Here is a tiny trained network, its code and every weight. The questions are about switching its units off for an input and a class, where a switched-off unit gives its printed mean instead of its output.

import numpy as np


def w(rows, s, z=0):
    codes = np.array(rows[::2]) - 128.0
    scale = np.full(codes.shape[1], s)
    scale[-1] = z or s
    return codes * scale


def f(y):
    return np.maximum(y, 0)


def log_softmax(a):
    a = a - a.max(-1, keepdims=True)
    return a - np.log(np.exp(a).sum(-1, keepdims=True))


def net(x, mask):
    res = np.array(x, float).reshape(1, 4) / 4 @ E
    y = f(res @ A[0][:, :-1].T + A[0][:, -1])
    res = res + np.where(mask, y, B[0][:, -1]) @ B[0][:, :-1]
    return log_softmax(res[-1] @ U[:, :-1].T + U[:, -1])


A, B = {}, {}
E = w([
[71,84,79,146,237,222,150,169],'x0',
[53,73,49,86,80,132,87,57],'x1',
[174,162,73,142,147,114,9,189],'x2',
[84,79,118,195,33,187,140,184],'x3',
],0.011)
A[0] = w([
[123,126,186,201,119,112,137,189,106],'neuron 1',
[158,152,149,74,194,96,107,86,175],'neuron 2',
[158,201,187,163,165,170,156,170,125],'neuron 3',
[119,134,127,117,84,76,136,135,248],'neuron 4',
[76,119,138,77,201,158,127,159,40],'neuron 5',
[134,150,75,130,72,166,66,176,119],'neuron 6',
[128,76,155,213,70,152,99,143,64],'neuron 7',
[139,102,132,122,89,157,170,135,99],'neuron 8',
[115,104,111,171,45,156,138,155,99],'neuron 9',
[142,126,121,127,83,93,117,111,72],'neuron 10',
[168,179,129,91,176,100,124,39,46],'neuron 11',
[167,158,70,110,164,62,47,175,107],'neuron 12',
[113,125,104,124,185,170,139,144,62],'neuron 13',
[97,88,168,107,135,103,211,44,100],'neuron 14',
[145,123,154,144,88,83,126,132,206],'neuron 15',
[155,182,175,82,34,94,98,101,58],'neuron 16',
[145,100,101,95,204,125,141,112,137],'neuron 17',
[154,166,172,116,66,69,125,115,43],'neuron 18',
[203,200,176,167,157,109,155,178,71],'neuron 19',
[159,137,87,146,146,130,65,140,74],'neuron 20',
[51,115,5,91,97,82,91,65,101],'neuron 21',
[87,99,78,152,164,171,150,159,168],'neuron 22',
[107,101,70,103,99,139,83,72,80],'neuron 23',
[125,125,162,123,138,129,207,88,110],'neuron 24',
],0.015,0.014)
B[0] = w([
[61,78,145,45,110,140,182,117,181],'neuron 1',
[141,61,80,83,85,181,169,170,221],'neuron 2',
[115,129,142,76,205,137,166,106,206],'neuron 3',
[202,145,112,123,179,237,106,147,237],'neuron 4',
[7,174,112,171,173,76,91,188,163],'neuron 5',
[174,156,151,152,71,94,154,173,202],'neuron 6',
[12,101,103,95,89,94,152,187,182],'neuron 7',
[113,130,137,138,104,97,131,180,164],'neuron 8',
[119,67,81,82,70,93,150,185,203],'neuron 9',
[19,162,93,158,172,160,115,172,158],'neuron 10',
[35,92,43,70,44,92,170,202,183],'neuron 11',
[190,189,200,174,85,86,161,198,215],'neuron 12',
[39,190,95,175,158,122,77,156,166],'neuron 13',
[176,157,200,196,80,89,177,178,221],'neuron 14',
[157,161,91,151,163,212,117,147,217],'neuron 15',
[30,191,107,178,172,133,106,159,214],'neuron 16',
[134,96,63,116,95,181,106,159,181],'neuron 17',
[11,194,85,180,171,95,85,158,192],'neuron 18',
[57,134,176,59,167,122,184,80,206],'neuron 19',
[182,159,172,170,97,52,139,160,169],'neuron 20',
[92,145,160,75,190,133,204,47,249],'neuron 21',
[125,189,100,164,159,209,89,145,229],'neuron 22',
[78,92,197,63,191,93,180,56,193],'neuron 23',
[178,195,202,167,90,71,121,160,191],'neuron 24',
],0.013,0.018)
U = w([
[96,119,185,81,181,112,149,91,82],'0',
[90,144,89,191,172,135,81,144,62],'1',
[145,140,203,177,86,68,136,157,110],'2',
[91,79,68,96,62,107,130,152,99],'3',
[173,120,120,138,157,205,108,122,232],'4',
[188,7,190,186,118,128,18,18,5],'5',
[206,10,149,226,124,122,38,4,5],'6',
],0.023,0.019)

Each question gives the input, the list of numbers given to net, and the class t.
The units are the neurons (one row each of A and B). Each row of codes is followed by its name. A weight is (code - 128) times the scale printed after its matrix; where a second scale follows, it is the last column's (A, B and U).
mask holds one flag per neuron, in row order. A switched-off neuron (its flag False) gives its mean, the last column of its row in B, instead of its output. The means were averaged over made-up inputs and are rounded, as every weight is.
A unit's drop is (log p(t) with every unit on - log p(t) with that unit switched off) / (log p(t) with every unit on - log p(t) with every unit switched off).
The circuit of an input: a set's keep is (log p(t) with only the set's units on - log p(t) with every unit switched off) / (log p(t) with every unit on - log p(t) with every unit switched off). Starting from the 12 units with the biggest drops (on a tie, the unit counted first), units are removed one at a time, each time the one whose removal leaves the highest keep (on an exact tie, the one counted first), for as long as the keep stays at least 0.8.
units of the circuit, in order: the units of the circuit, biggest drop first
top k neurons: the k neurons with the biggest drops, biggest first
drop of u: that unit's drop, to one decimal
input [-6,-3,6,-2], class 1: top 2 neurons : (neuron 16; neuron 18)
input [1,5,4,-8], class 3: units of the circuit, in order : (neuron 11)
input [8,-8,8,-2], class 0: top 2 neurons : (neuron 19; neuron 3)
input [-8,7,4,2], class 1: top 2 neurons : (neuron 16; neuron 18)
input [-1,2,3,3], class 4: top 4 neurons : (neuron 14; neuron 11; neuron 24; neuron 12)
input [-6,8,8,-4], class 0: top 4 neurons : (neuron 21; neuron 23; neuron 14; neuron 24)
input [-2,-5,5,-7], class 3: top 3 neurons : (neuron 11; neuron 2; neuron 21)
input [-2,-2,2,-3], class 4: top 2 neurons : (neuron 9; neuron 7)
input [8,-7,-8,0], class 1: top 3 neurons : (neuron 22; neuron 13; neuron 5)
input [-6,3,-1,-6], class 1: top 4 neurons : (neuron 16; neuron 18; neuron 9; neuron 4)
input [-8,-8,6,-1], class 0: top 4 neurons : (neuron 19; neuron 3; neuron 1; neuron 22)
input [-4,5,6,-7], class 3: top 4 neurons : (neuron 11; neuron 2; neuron 14; neuron 24)
input [-7,-7,7,5], class 0: top 3 neurons : (neuron 19; neuron 1; neuron 3)
input [7,-8,-1,5], class 0: units of the circuit, in order : (neuron 3)
input [3,-2,1,-1], class 4: drop of neuron 16 : 0.5
input [-5,3,0,-8], class 3: drop of neuron 11 : 1.4
input [5,-3,6,-5], class 2: drop of neuron 16 : 0.1
